Here is a tiny trained network, its code and every weight. The questions are about switching its units off for an input and a class, where a switched-off unit gives its printed mean instead of its output.

import numpy as np


def w(rows, s, z=0):
    codes = np.array(rows[::2]) - 128.0
    scale = np.full(codes.shape[1], s)
    scale[-1] = z or s
    return codes * scale


def f(y):
    return np.maximum(y, 0)


def log_softmax(a):
    a = a - a.max(-1, keepdims=True)
    return a - np.log(np.exp(a).sum(-1, keepdims=True))


def net(x, mask):
    res = np.array(x, float).reshape(1, 4) / 4 @ E
    y = f(res @ A[0][:, :-1].T + A[0][:, -1])
    res = res + np.where(mask, y, B[0][:, -1]) @ B[0][:, :-1]
    return log_softmax(res[-1] @ U[:, :-1].T + U[:, -1])


A, B = {}, {}
E = w([
[111,65,246,128],'x0',
[129,149,144,137],'x1',
[250,115,144,149],'x2',
[125,178,162,153],'x3',
],0.011)
A[0] = w([
[212,100,145,210,66],'neuron 0',
[162,161,95,87,68],'neuron 1',
[69,184,144,141,138],'neuron 2',
[146,185,54,139,74],'neuron 3',
[151,129,126,190,28],'neuron 4',
[252,130,90,207,3],'neuron 5',
[45,159,63,102,93],'neuron 6',
],0.012,0.0025)
B[0] = w([
[92,31,92,147,231],'neuron 0',
[142,124,194,61,173],'neuron 1',
[88,74,66,130,196],'neuron 2',
[114,116,254,37,215],'neuron 3',
[83,111,61,142,152],'neuron 4',
[47,53,107,179,254],'neuron 5',
[105,24,126,100,233],'neuron 6',
],0.0098,0.0084)
U = w([
[99,126,125,116,255],'0',
[46,109,73,140,17],'1',
[106,129,127,112,251],'2',
[125,116,245,91,72],'3',
[139,167,80,117,160],'4',
[212,233,124,115,5],'5',
[188,234,51,124,13],'6',
],0.012,0.0077)

Each question gives the input, the list of numbers given to net, and the class t.
The units are the neurons (one row each of A and B). Each row of codes is followed by its name. A weight is (code - 128) times the scale printed after its matrix; where a second scale follows, it is the last column's (A, B and U).
mask holds one flag per neuron, in row order. A switched-off neuron (its flag False) gives its mean, the last column of its row in B, instead of its output. The means were averaged over made-up inputs and are rounded, as every weight is.
A unit's drop is (log p(t) with every unit on - log p(t) with that unit switched off) / (log p(t) with every unit on - log p(t) with every unit switched off).
The circuit of an input: a set's keep is (log p(t) with only the set's units on - log p(t) with every unit switched off) / (log p(t) with every unit on - log p(t) with every unit switched off). Starting from all 7 units, units are removed one at a time, each time the one whose removal leaves the highest keep (on an exact tie, the one counted first), for as long as the keep stays at least 0.8.
circuit, biggest first: the units of the circuit, biggest drop first
top k neurons: the k neurons with the biggest drops, biggest first
drop of u: that unit's drop, to one decimal
input [-7,-6,1,6], class 3: circuit, biggest first -> (neuron 3)
input [7,-7,7,2], class 0: circuit, biggest first -> (neuron 3; neuron 0)
input [7,7,0,8], class 2: circuit, biggest first -> (neuron 3; neuron 2)
input [-7,1,0,-6], class 3: circuit, biggest first -> (neuron 3; neuron 1)
input [-7,2,6,2], class 3: top 3 neurons -> (neuron 3; neuron 1; neuron 2)
input [6,-1,8,5], class 1: circuit, biggest first -> (neuron 0; neuron 5)
input [6,4,2,6], class 2: top 2 neurons -> (neuron 3; neuron 1)
input [-3,2,7,-1], class 1: top 3 neurons -> (neuron 5; neuron 0; neuron 4)
input [6,4,7,-5], class 1: circuit, biggest first -> (neuron 0; neuron 3)
input [1,6,7,-3], class 1: circuit, biggest first -> (neuron 5; neuron 0)
input [-8,0,0,-7], class 3: circuit, biggest first -> (neuron 3; neuron 1)
input [-3,3,7,0], class 1: top 3 neurons -> (neuron 5; neuron 0; neuron 4)
input [5,-1,5,-3], class 1: drop of neuron 3 -> 0.5
input [-5,4,-3,-1], class 3: drop of neuron 3 -> 0.5
input [0,3,7,-4], class 1: drop of neuron 4 -> 0.0
input [-7,-5,7,0], class 1: circuit, biggest first -> (neuron 5)
